Rows, each followed by one of two labels for a hidden trait (new trait and labels in each part)
[ -4 -66  21 -46  40  19  -2 -27   0  18 -16   8  -4  -2  13   3   8 -18] -> K
[-38 -71  13 -63  42  13  -7 -25   0  21 -17   8  -3  -3   9   3   9  -9] -> K
[-48 -10   8 -76  20  -9 -15  18 -11   4 -12  15   5  -6 -36   2   6  35] -> B
[-58 -65   9 -83  43  13 -12 -15   1  22 -15   4  -3  -2   9   6  10  -9] -> K
[-55 -23 -14 -67  11  14 -17   7 -11   3   2 -34  -3  -1 -11   3   5   2] -> B
[-10  31  18 -79   4 -23  -4  27 -16  18  -9  27   6 -11 -37   1  12  40] -> B
[-18 -20   2 -61  18  68  16 -22 -10   9  -8  -3  -4   1 -14   1  10   9] -> B
[ 11  -4  10 -46  -7  -1  -6  27 -10  17  -9   5  -7 -26 -20  -1  -1   4] -> B
[-63 -14   4 -99  -3 -21 -15  49  -9  33  -9   9  -5 -36 -32   2  -1   7] -> B
[ 69 -72  28 -18  44  18  21 -40  -7  15 -45  28 -10  -6  12  -9   8  -2] -> K
[ -5 -10  10 -42  -4  20   6   6 -13   5   5  22  -8  -2  -9  -3  12  24] -> B
[-41 -60  14 -70  34  14 -13 -15   3  20  -9   5  -2  -1   9   9   9 -12] -> K
[-102  -27   27  -81   10   24  -31    2   12   23   43    0    4   -2
   13   22   11  -19] -> K
[ 53 -94  12 -23  63   8  17 -46  -7  11 -65   3  -9  -1   8 -11   6  -7] -> K
[ -1 -51  33 -43  25  16  -2 -15   2  22  -5  34  -5  -5  12   6  10  -3] -> K
[-62 -54   3 -44  26   8 -15   2  -8 -15 -12  24   0  -7 -41  -3  -3  34] -> B
[-70 -26 -14 -58  15  28 -15  -6  -9   5   9 -11  -3   9  -8   3   9  12] -> B

[  5  -7   2  -9  18  -6   7 -14   6  -4  -1   0  -4  11   6  17  -6  -2
 -11 -20  16   1 -14  -8   9  15   0  15  27   6  -7  28  -1   5  16  -6] -> (80)
[ -5  -2  18   0  -2   8  -4  -1   6   5   3  -1  -6   3   2   8  -3  -5
 -12  -1  -1 -25 -14 -40  20 -21  12  15  17   0  -9  15   4  -4   7 -10] -> (80)
[-13  -8   9  -3  18 -10   1  -3   5   3  -5   5 -15   6  -7   1   0   0
   1 -25  13  -5  -8  -4   0   2  27 -12  25  11  -5  13  -4  -1  -1 -17] -> (80)
[-13  -1  11  -4  57   5   8   0  26   4  -4  13 -14  -8 -13  14  -9 -51
 -48 -45  20  22 -38 -39  23  26  33 -16  94   7 -33  29  -8  -7   6 -28] -> (80)
[-12  -6 -10   4  19   4   9  -6  16   1  10   5  -9  -7 -14  -1  -2 -10
 -24 -21  14  25 -24 -16   6  -1   7  -6  72  -1 -24  14  -6  -3   7   2] -> (74)
[  0  -9  14   6   2   0   3  -7   8  -5  -5  -4  -4   6   3  -2  -2   1
   1   5   7   4  -6 -16  -9  29   3  -9  32   9  10  -4  -1  -8  -3   8] -> (74)
[-10  -2  12  -1  25  -2   3   6  15  -1  -5   4 -20   0  -3   4  -3  -8
 -12 -22  12  11 -11 -16   6  17  14  -7  27   7   2  11  -4   0   2 -14] -> (80)
[ -1  -8  16  16   5  -5   3  -4  15   3  -9  -2  -1  12  16   2   0  -1
  -4 -10   6  -7  -8 -25  -2  23  11  -8  57  -1   5   0   1  -8   7  11] -> (74)
[  1 -11  12  12   0   2   8   7  11  -3  -1   3  -9   2  20   2  -7  -2
 -13 -19   7  11 -16 -14   2  25  16  -4  79  -1   4   1   0  -6   6  13] -> (74)
[ -7  -5 -13   4   7  10   8 -15   9  -5  11   6   5  -1 -15  -2  -3  17
 -14 -16   9  11 -19 -12  -1   1   5   5  56 -11 -11  12  -2  -3  -2   3] -> (74)
[-14   0 -15   9   3  14   7  -1  14 -10  10   3   0  -9 -15  -4  -2   1
  -4 -13   4  21 -22  -1   2  -2   6 -11  57  -5 -13  19  -6   2   4   0] -> (74)
